Below is a small trained network, with its code and all its weights. Each question gives an input and a target symbol and asks what happens when units are switched off, that is, made to give their printed mean instead of their output.

import numpy as np


def w(rows, s, z=0):
    codes = np.array(rows[::2]) - 128.0
    scale = np.full(codes.shape[1], s)
    scale[-1] = z or s
    return codes * scale


def f(y):
    return np.maximum(y, 0)


def softmax(a):
    e = np.exp(a - a.max(-1, keepdims=True))
    return e / e.sum(-1, keepdims=True)


def log_softmax(a):
    a = a - a.max(-1, keepdims=True)
    return a - np.log(np.exp(a).sum(-1, keepdims=True))


def net(x, mask):
    ids = ['αβδεζηξπτψω'.index(c) for c in x.split()]
    T = len(ids)
    res = E[ids] + P[:T]
    u = 0
    for l in range(2):
        r = res
        for j in range(3):
            rows = slice(3 * j, 3 * j + 3)
            q, k, v = (r @ M[l][rows].T for M in (Q, K, V))
            z = softmax(np.where(np.tri(T) > 0, q @ k.T / 3**0.5, -1e9)) @ v
            o = O[l][rows]
            res = res + np.where(mask[u + j], z, o[:, -1]) @ o[:, :-1]
        u += 3
        y = f(res @ A[l][:, :-1].T + A[l][:, -1])
        res = res + np.where(mask[u : u + 4], y, B[l][:, -1]) @ B[l][:, :-1]
        u += 4
    return log_softmax(res[-1] @ U[:, :-1].T + U[:, -1])


Q, K, V, O, A, B = {}, {}, {}, {}, {}, {}
E = w([
[194,154,147,167,83,81,20,167,144,128],'α',
[86,179,148,144,134,96,87,182,117,122],'β',
[113,180,111,179,62,82,118,173,103,222],'δ',
[63,194,127,108,66,130,159,87,162,129],'ε',
[95,147,86,18,115,111,111,84,110,182],'ζ',
[76,179,101,51,125,143,170,87,135,168],'η',
[152,85,33,169,146,157,138,137,73,80],'ξ',
[80,97,140,124,176,74,117,64,126,168],'π',
[171,6,156,75,27,117,162,146,131,159],'τ',
[198,118,126,166,133,87,186,147,189,186],'ψ',
[188,179,169,166,133,141,135,79,69,173],'ω',
],0.016)
P = w([
[43,127,94,147,108,254,76,122,197,221],'0',
[49,153,92,145,109,172,102,121,144,184],'1',
[61,148,96,132,106,117,124,120,112,165],'2',
[69,147,115,124,108,87,154,121,82,148],'3',
[87,138,131,118,113,64,181,117,58,137],'4',
[94,128,147,103,105,40,194,115,35,123],'5',
[111,102,172,105,108,34,224,104,19,108],'6',
],0.009)
Q[0] = w([
[161,102,175,151,231,204,78,134,214,55],'0.h1',
[172,125,112,147,116,144,120,245,141,66],'0.h1',
[123,102,101,220,143,56,119,176,85,167],'0.h1',
[90,134,93,115,147,172,157,28,146,167],'0.h2',
[126,137,137,105,108,130,138,132,139,193],'0.h2',
[163,155,168,127,154,191,54,198,182,81],'0.h2',
[128,116,122,112,168,151,104,119,188,60],'0.h3',
[197,104,169,132,108,209,89,132,160,130],'0.h3',
[63,124,122,86,150,149,130,23,149,110],'0.h3',
],0.012)
K[0] = w([
[119,143,49,116,120,217,68,121,194,167],'0.h1',
[55,139,34,120,100,124,37,189,144,113],'0.h1',
[169,185,154,143,50,50,141,241,115,75],'0.h1',
[205,84,113,143,143,134,215,135,135,149],'0.h2',
[174,119,115,142,188,147,141,127,113,80],'0.h2',
[84,123,138,148,118,220,2,122,193,162],'0.h2',
[126,111,141,150,106,155,91,100,168,194],'0.h3',
[80,117,55,128,139,185,90,129,189,155],'0.h3',
[206,120,167,126,111,132,223,136,153,199],'0.h3',
],0.0098)
V[0] = w([
[67,174,114,72,135,109,223,106,171,89],'0.h1',
[104,107,156,108,105,47,68,138,241,154],'0.h1',
[42,65,221,186,190,82,81,100,118,114],'0.h1',
[144,112,152,2,131,122,91,99,62,112],'0.h2',
[60,137,123,119,125,151,111,87,100,86],'0.h2',
[137,79,66,172,121,177,128,159,83,100],'0.h2',
[197,112,144,129,107,105,195,133,141,144],'0.h3',
[130,65,103,135,162,156,165,136,129,107],'0.h3',
[124,78,162,66,59,122,146,123,138,136],'0.h3',
],0.0075)
O[0] = w([
[173,128,169,84,148,184,239,177,76,167,48],'0.h1',
[113,106,114,143,118,56,133,253,93,108,17],'0.h1',
[45,136,247,150,156,178,45,220,115,44,113],'0.h1',
[171,198,105,37,164,161,45,159,151,76,79],'0.h2',
[200,201,200,121,83,157,150,134,180,47,152],'0.h2',
[64,155,183,74,124,38,175,65,121,17,254],'0.h2',
[133,199,94,167,125,42,95,105,102,160,77],'0.h3',
[182,149,163,146,141,77,193,129,126,113,127],'0.h3',
[128,254,42,114,133,130,156,160,138,142,65],'0.h3',
],0.0061,0.0034)
A[0] = w([
[213,123,120,167,165,141,223,169,254,153,163],'0.n1',
[123,186,128,91,177,83,199,90,134,110,5],'0.n2',
[95,132,77,70,161,168,127,176,48,70,195],'0.n3',
[195,185,204,172,114,154,69,106,117,146,149],'0.n4',
],0.0054,0.0035)
B[0] = w([
[220,135,202,219,182,187,147,81,185,128,164],'0.n1',
[103,89,117,124,59,25,119,57,189,60,187],'0.n2',
[84,72,128,152,236,132,171,136,113,42,251],'0.n3',
[132,72,128,134,31,140,2,118,127,113,223],'0.n4',
],0.0064,0.0033)
Q[1] = w([
[115,180,184,127,163,83,20,198,162,164],'1.h1',
[87,152,155,35,141,131,77,45,196,221],'1.h1',
[202,150,224,156,124,112,119,181,187,191],'1.h1',
[132,161,139,26,188,126,74,182,239,194],'1.h2',
[106,151,60,183,130,152,107,230,103,62],'1.h2',
[156,58,87,173,144,81,139,231,110,140],'1.h2',
[30,30,24,122,128,72,142,52,106,26],'1.h3',
[149,130,29,251,96,178,96,137,29,2],'1.h3',
[142,98,53,245,209,109,239,56,97,135],'1.h3',
],0.0072)
K[1] = w([
[103,210,135,158,59,192,83,211,175,127],'1.h1',
[241,221,133,131,84,202,87,96,47,175],'1.h1',
[127,115,63,199,76,190,131,176,235,176],'1.h1',
[36,120,142,70,142,140,106,191,187,188],'1.h2',
[137,90,124,135,68,190,164,150,214,39],'1.h2',
[95,41,21,196,138,189,123,155,147,97],'1.h2',
[166,213,204,130,177,5,155,83,98,63],'1.h3',
[180,95,232,121,62,74,129,87,203,29],'1.h3',
[146,70,197,140,108,43,193,43,2,151],'1.h3',
],0.0074)
V[1] = w([
[113,235,211,179,86,123,48,106,76,176],'1.h1',
[206,114,141,194,124,179,141,132,221,140],'1.h1',
[173,115,71,117,144,161,87,94,60,129],'1.h1',
[153,159,149,106,78,122,127,119,189,156],'1.h2',
[188,82,131,118,174,73,117,120,14,108],'1.h2',
[161,124,142,141,172,140,116,119,167,106],'1.h2',
[255,121,143,211,188,207,65,144,116,150],'1.h3',
[151,78,250,107,74,109,112,141,173,181],'1.h3',
[73,224,169,133,141,112,63,90,77,170],'1.h3',
],0.0072)
O[1] = w([
[71,85,94,206,111,156,156,91,204,65,148],'1.h1',
[79,157,60,77,112,188,59,86,76,89,87],'1.h1',
[96,117,185,61,140,90,86,93,205,242,159],'1.h1',
[193,94,135,79,189,113,181,211,103,94,93],'1.h2',
[89,102,63,119,113,233,101,86,192,168,150],'1.h2',
[155,132,135,152,135,138,116,135,145,240,108],'1.h2',
[124,53,134,125,206,85,186,39,97,121,2],'1.h3',
[158,81,90,71,112,76,187,209,124,142,114],'1.h3',
[137,237,76,110,181,150,139,148,2,113,145],'1.h3',
],0.0064,0.0081)
A[1] = w([
[106,222,60,149,228,97,78,120,182,66,109],'1.n1',
[147,80,197,35,47,114,169,195,122,3,183],'1.n2',
[161,138,159,235,63,130,5,193,165,90,3],'1.n3',
[84,209,131,70,162,222,44,234,177,79,95],'1.n4',
],0.0053,0.0014)
B[1] = w([
[185,152,131,173,111,153,160,93,155,39,194],'1.n1',
[107,90,86,104,135,170,122,157,190,81,254],'1.n2',
[193,110,139,100,188,120,95,81,70,116,245],'1.n3',
[134,123,174,140,187,117,119,116,180,247,233],'1.n4',
],0.011,0.0048)
U = w([
[203,201,128,168,161,90,131,138,158,113,24],'α',
[151,152,115,77,161,146,86,151,135,185,3],'β',
[64,188,118,150,51,50,120,186,47,152,175],'δ',
[67,104,231,168,205,148,139,196,138,98,196],'ε',
[187,71,140,171,163,33,204,120,197,154,35],'ζ',
[149,167,121,9,191,117,200,101,26,81,199],'η',
[198,141,123,152,130,173,95,160,133,143,16],'ξ',
[181,115,94,127,141,51,50,138,143,65,45],'π',
[126,91,61,55,82,97,106,185,219,108,151],'τ',
[63,135,148,147,79,189,81,19,171,114,239],'ψ',
[150,145,68,170,91,253,172,172,91,52,72],'ω',
],0.0055,0.0025)

Each question gives the input, a string of symbols that net reads in full, and the target symbol t.
The units are the heads (3 rows each of Q, K, V and O) and the neurons (one row each of A and B). Each row of codes is followed by its name. A weight is (code - 128) times the scale printed after its matrix; where a second scale follows, it is the last column's (O, A, B and U).
mask holds one flag per unit, layer by layer, with each layer's heads first. A switched-off unit (its flag False) gives its mean, the last column of its rows in O or B, instead of its output. The means were averaged over made-up inputs and are rounded, as every weight is.
A unit's drop is (log p(t) with every unit on - log p(t) with that unit switched off) / (log p(t) with every unit on - log p(t) with every unit switched off).
The circuit of an input: a set's keep is (log p(t) with only the set's units on - log p(t) with every unit switched off) / (log p(t) with every unit on - log p(t) with every unit switched off). Starting from the 12 units with the biggest drops (on a tie, the unit counted first), units are removed one at a time, each time the one whose removal leaves the highest keep (on an exact tie, the one counted first), for as long as the keep stays at least 0.8.
circuit, biggest first: the units of the circuit, biggest drop first
top k neurons: the k neurons with the biggest drops, biggest first
top k neurons in layer l: the k neurons of layer l with the biggest drops, biggest first
input π δ η η, target η: circuit, biggest first	[0.h1, 1.h2]
input ω ζ ξ τ ψ ξ, target τ: circuit, biggest first	[1.h3, 0.h2]
input η ξ ω π ξ, target η: circuit, biggest first	[1.h3, 0.h2, 0.n3]
input ω β π ζ ψ ω, target ψ: circuit, biggest first	[1.h1, 0.h1, 0.n4]
input π α ε, target ε: circuit, biggest first	[0.h1, 1.n4]
input ζ ω α ψ ξ δ ψ, target ψ: circuit, biggest first	[1.h2, 0.h2, 0.n1, 1.h1]
input β ψ ξ ω ω α α, target π: circuit, biggest first	[1.n3, 0.h1]
input ω ξ τ ξ, target τ: circuit, biggest first	[1.h3, 1.n2]
input ξ ω ξ ξ ω ξ ξ, target ψ: circuit, biggest first	[1.h2]
input π π ω ε ψ ω η, target ψ: circuit, biggest first	[1.h1, 0.h1]
input ω ω ω ξ η ζ, target τ: top 2 neurons in layer 0	[0.n2, 0.n1]
input ξ ξ α τ, target τ: circuit, biggest first	[1.n2, 0.h2, 0.h1]
input ξ ζ τ ξ ξ β ξ, target ε: circuit, biggest first	[0.h1, 0.n3]
input α ε ξ π η η, target ε: circuit, biggest first	[0.h1, 0.n3, 1.n4, 1.h3]
input ξ β ξ ψ π π ξ, target ζ: circuit, biggest first	[0.h2, 1.h3, 0.n1, 1.h1]
input α τ η, target α: top 2 neurons in layer 1	[1.n1, 1.n4]
input τ ξ π, target α: top 2 neurons	[1.n1, 1.n4]
input ξ ξ α η, target τ: top 3 neurons	[0.n2, 1.n2, 1.n3]
input ω ξ ξ ε, target τ: top 2 neurons in layer 0	[0.n2, 0.n3]
input τ β ε, target α: top 2 neurons in layer 1	[1.n4, 1.n1]
input ω β π ζ ψ ξ, target ψ: top neuron	[0.n3]
input β ξ ξ ε ξ, target β: top 2 neurons in layer 0	[0.n2, 0.n3]
input τ ξ β, target ε: top neuron	[1.n4]
input ξ ω ω ξ ξ ω, target ψ: top 2 neurons	[0.n4, 0.n3]
input τ ζ ψ π ξ η, target ε: top 2 neurons in layer 1	[1.n4, 1.n2]
input ω ξ ω ξ ξ η ξ, target ξ: top 2 neurons in layer 1	[1.n4, 1.n3]
input α ξ ξ ζ, target τ: top 2 neurons	[1.n2, 0.n2]
